Here is a tiny trained network, its code and every weight. The questions are about switching its units off for an input and a class, where a switched-off unit gives its printed mean instead of its output.

import numpy as np


def w(rows, s, z=0):
    codes = np.array(rows[::2]) - 128.0
    scale = np.full(codes.shape[1], s)
    scale[-1] = z or s
    return codes * scale


def norm(h):
    return h / np.sqrt((h * h).mean(-1, keepdims=True) + 1e-5)


def f(y):
    return np.maximum(y, 0)


def log_softmax(a):
    a = a - a.max(-1, keepdims=True)
    return a - np.log(np.exp(a).sum(-1, keepdims=True))


def net(x, mask):
    res = np.array(x, float).reshape(1, 7) / 4 @ E
    u = 0
    for l in range(3):
        y = f(norm(res) @ A[l][:, :-1].T + A[l][:, -1])
        res = res + np.where(mask[u : u + 12], y, B[l][:, -1]) @ B[l][:, :-1]
        u += 12
    return log_softmax(norm(res)[-1] @ U[:, :-1].T + U[:, -1])


A, B = {}, {}
E = w([
[129,130,129,130,125],'x0',
[129,127,128,129,130],'x1',
[127,126,127,128,130],'x2',
[242,143,13,184,186],'x3',
[208,79,206,111,187],'x4',
[136,12,80,252,137],'x5',
[127,131,128,128,130],'x6',
],0.0031)
A[0] = w([
[50,115,133,179,84,31],'0.n1',
[141,65,215,130,141,81],'0.n2',
[97,79,132,178,133,106],'0.n3',
[128,145,71,129,150,102],'0.n4',
[54,95,102,165,84,2],'0.n5',
[37,132,93,191,69,18],'0.n6',
[157,139,128,107,141,180],'0.n7',
[54,134,152,119,88,116],'0.n8',
[103,55,170,166,100,38],'0.n9',
[164,193,173,110,144,153],'0.n10',
[118,1,104,186,94,166],'0.n11',
[93,128,72,109,109,169],'0.n12',
],0.0053,0.0038)
B[0] = w([
[106,56,77,96,134,167],'0.n1',
[89,215,213,52,175,174],'0.n2',
[88,144,137,65,133,173],'0.n3',
[122,161,120,105,95,160],'0.n4',
[150,31,38,74,123,157],'0.n5',
[144,74,55,36,114,180],'0.n6',
[119,53,113,132,101,187],'0.n7',
[82,53,106,177,123,206],'0.n8',
[72,120,143,89,189,154],'0.n9',
[113,65,107,129,89,199],'0.n10',
[2,98,191,176,203,254],'0.n11',
[88,121,90,166,100,201],'0.n12',
],0.0044,0.0037)
A[1] = w([
[106,74,160,161,146,157],'1.n1',
[238,154,152,72,140,114],'1.n2',
[83,139,86,143,90,177],'1.n3',
[106,158,140,124,107,25],'1.n4',
[253,124,122,111,140,88],'1.n5',
[108,174,65,147,79,70],'1.n6',
[123,196,83,132,103,3],'1.n7',
[86,141,80,142,96,162],'1.n8',
[167,188,59,125,58,39],'1.n9',
[122,215,171,118,108,103],'1.n10',
[128,129,127,127,128,105],'1.n11',
[43,121,144,146,129,152],'1.n12',
],0.0061,0.0024)
B[1] = w([
[182,157,96,57,159,221],'1.n1',
[36,90,3,163,61,176],'1.n2',
[151,194,109,156,112,229],'1.n3',
[100,129,111,151,115,134],'1.n4',
[14,60,53,124,96,172],'1.n5',
[207,144,233,70,187,181],'1.n6',
[210,108,174,85,195,151],'1.n7',
[174,208,111,146,91,220],'1.n8',
[233,143,127,50,224,173],'1.n9',
[150,117,60,170,97,154],'1.n10',
[133,115,119,91,123,128],'1.n11',
[128,168,57,165,100,255],'1.n12',
],0.0042,0.0039)
A[2] = w([
[182,193,197,91,85,162],'2.n1',
[44,83,170,206,101,209],'2.n2',
[130,254,39,189,79,209],'2.n3',
[159,158,149,62,109,150],'2.n4',
[83,121,122,100,172,159],'2.n5',
[97,170,128,41,98,8],'2.n6',
[107,121,95,173,214,74],'2.n7',
[70,162,190,45,13,143],'2.n8',
[174,105,82,251,212,74],'2.n9',
[112,229,81,189,91,208],'2.n10',
[173,99,194,94,164,74],'2.n11',
[251,107,68,78,111,137],'2.n12',
],0.005,0.0013)
B[2] = w([
[154,87,16,109,125,172],'2.n1',
[195,192,62,57,188,210],'2.n2',
[85,188,203,181,150,253],'2.n3',
[159,77,90,109,154,170],'2.n4',
[168,108,103,142,80,182],'2.n5',
[164,91,170,173,117,182],'2.n6',
[175,123,151,86,13,187],'2.n7',
[211,109,138,216,124,238],'2.n8',
[158,149,242,97,4,204],'2.n9',
[98,188,207,196,137,214],'2.n10',
[74,160,78,182,71,150],'2.n11',
[99,132,92,74,211,190],'2.n12',
],0.0045,0.0041)
U = w([
[121,222,157,210,73,207],'0',
[57,86,9,122,111,206],'1',
[244,56,176,113,76,167],'2',
[71,108,203,87,198,49],'3',
[219,207,61,72,190,8],'4',
],0.012,0.0019)

Each question gives the input, the list of numbers given to net, and the class t.
The units are the neurons (one row each of A and B). Each row of codes is followed by its name. A weight is (code - 128) times the scale printed after its matrix; where a second scale follows, it is the last column's (A, B and U).
mask holds one flag per neuron, layer by layer. A switched-off neuron (its flag False) gives its mean, the last column of its row in B, instead of its output. The means were averaged over made-up inputs and are rounded, as every weight is.
A unit's drop is (log p(t) with every unit on - log p(t) with that unit switched off) / (log p(t) with every unit on - log p(t) with every unit switched off).
The circuit of an input: a set's keep is (log p(t) with only the set's units on - log p(t) with every unit switched off) / (log p(t) with every unit on - log p(t) with every unit switched off). Starting from the 12 units with the biggest drops (on a tie, the unit counted first), units are removed one at a time, each time the one whose removal leaves the highest keep (on an exact tie, the one counted first), for as long as the keep stays at least 0.8.
units of the circuit, in order: the units of the circuit, biggest drop first
unit that matters most: the unit with the biggest drop
k most important neurons: the k neurons with the biggest drops, biggest first
k most important neurons of layer l: the k neurons of layer l with the biggest drops, biggest first
input [4,1,3,7,2,-5,-5], class 1: unit that matters most	1.n5
input [-4,-1,4,-8,-1,1,0], class 1: 3 most important neurons of layer 2	2.n3, 2.n9, 2.n10
input [-8,7,-1,0,2,8,4], class 3: 3 most important neurons of layer 0	0.n11, 0.n9, 0.n3
input [8,6,2,-1,7,5,8], class 3: units of the circuit, in order	0.n2, 0.n11
input [-3,3,1,-6,8,-1,-1], class 2: units of the circuit, in order	0.n11, 2.n8
input [-3,-6,1,1,-6,-4,-7], class 4: units of the circuit, in order	0.n11, 1.n9
input [-2,8,6,2,-7,-2,5], class 4: 3 most important neurons	0.n11, 1.n9, 1.n6
input [2,-8,2,1,-8,8,5], class 0: units of the circuit, in order	2.n3, 2.n9
input [3,4,7,2,-7,-2,0], class 4: 2 most important neurons	0.n11, 1.n9
input [-7,2,5,-5,3,8,-6], class 3: units of the circuit, in order	0.n11, 0.n2
input [-6,-3,-2,6,7,-2,0], class 1: units of the circuit, in order	1.n5, 1.n2
input [-8,-6,4,1,-5,2,6], class 0: 2 most important neurons of layer 2	2.n3, 2.n10
input [-2,-4,-4,1,4,-8,-5], class 1: 2 most important neurons	0.n11, 1.n2
input [2,6,1,-2,6,1,-3], class 3: units of the circuit, in order	0.n2
input [-5,1,5,2,1,-8,-5], class 1: 2 most important neurons	0.n11, 1.n2
input [3,-5,-8,6,1,4,8], class 2: 3 most important neurons of layer 1	1.n12, 1.n3, 1.n8
input [4,-8,6,8,6,-6,1], class 1: 2 most important neurons	1.n5, 1.n2
input [-7,6,-6,4,-4,0,6], class 4: 2 most important neurons of layer 0	0.n11, 0.n8
input [5,3,-8,0,2,0,0], class 2: 2 most important neurons	0.n2, 1.n9
input [-4,0,2,3,-5,1,0], class 0: most important neuron of layer 1	1.n1
input [-4,-7,-5,0,2,0,5], class 2: 2 most important neurons	0.n2, 0.n8
input [7,8,-8,1,-3,7,1], class 0: 2 most important neurons of layer 1	1.n5, 1.n12
input [6,7,-1,0,4,3,-8], class 3: 2 most important neurons of layer 0	0.n2, 0.n11
input [5,7,3,5,7,-2,-7], class 1: 2 most important neurons of layer 1	1.n5, 1.n2
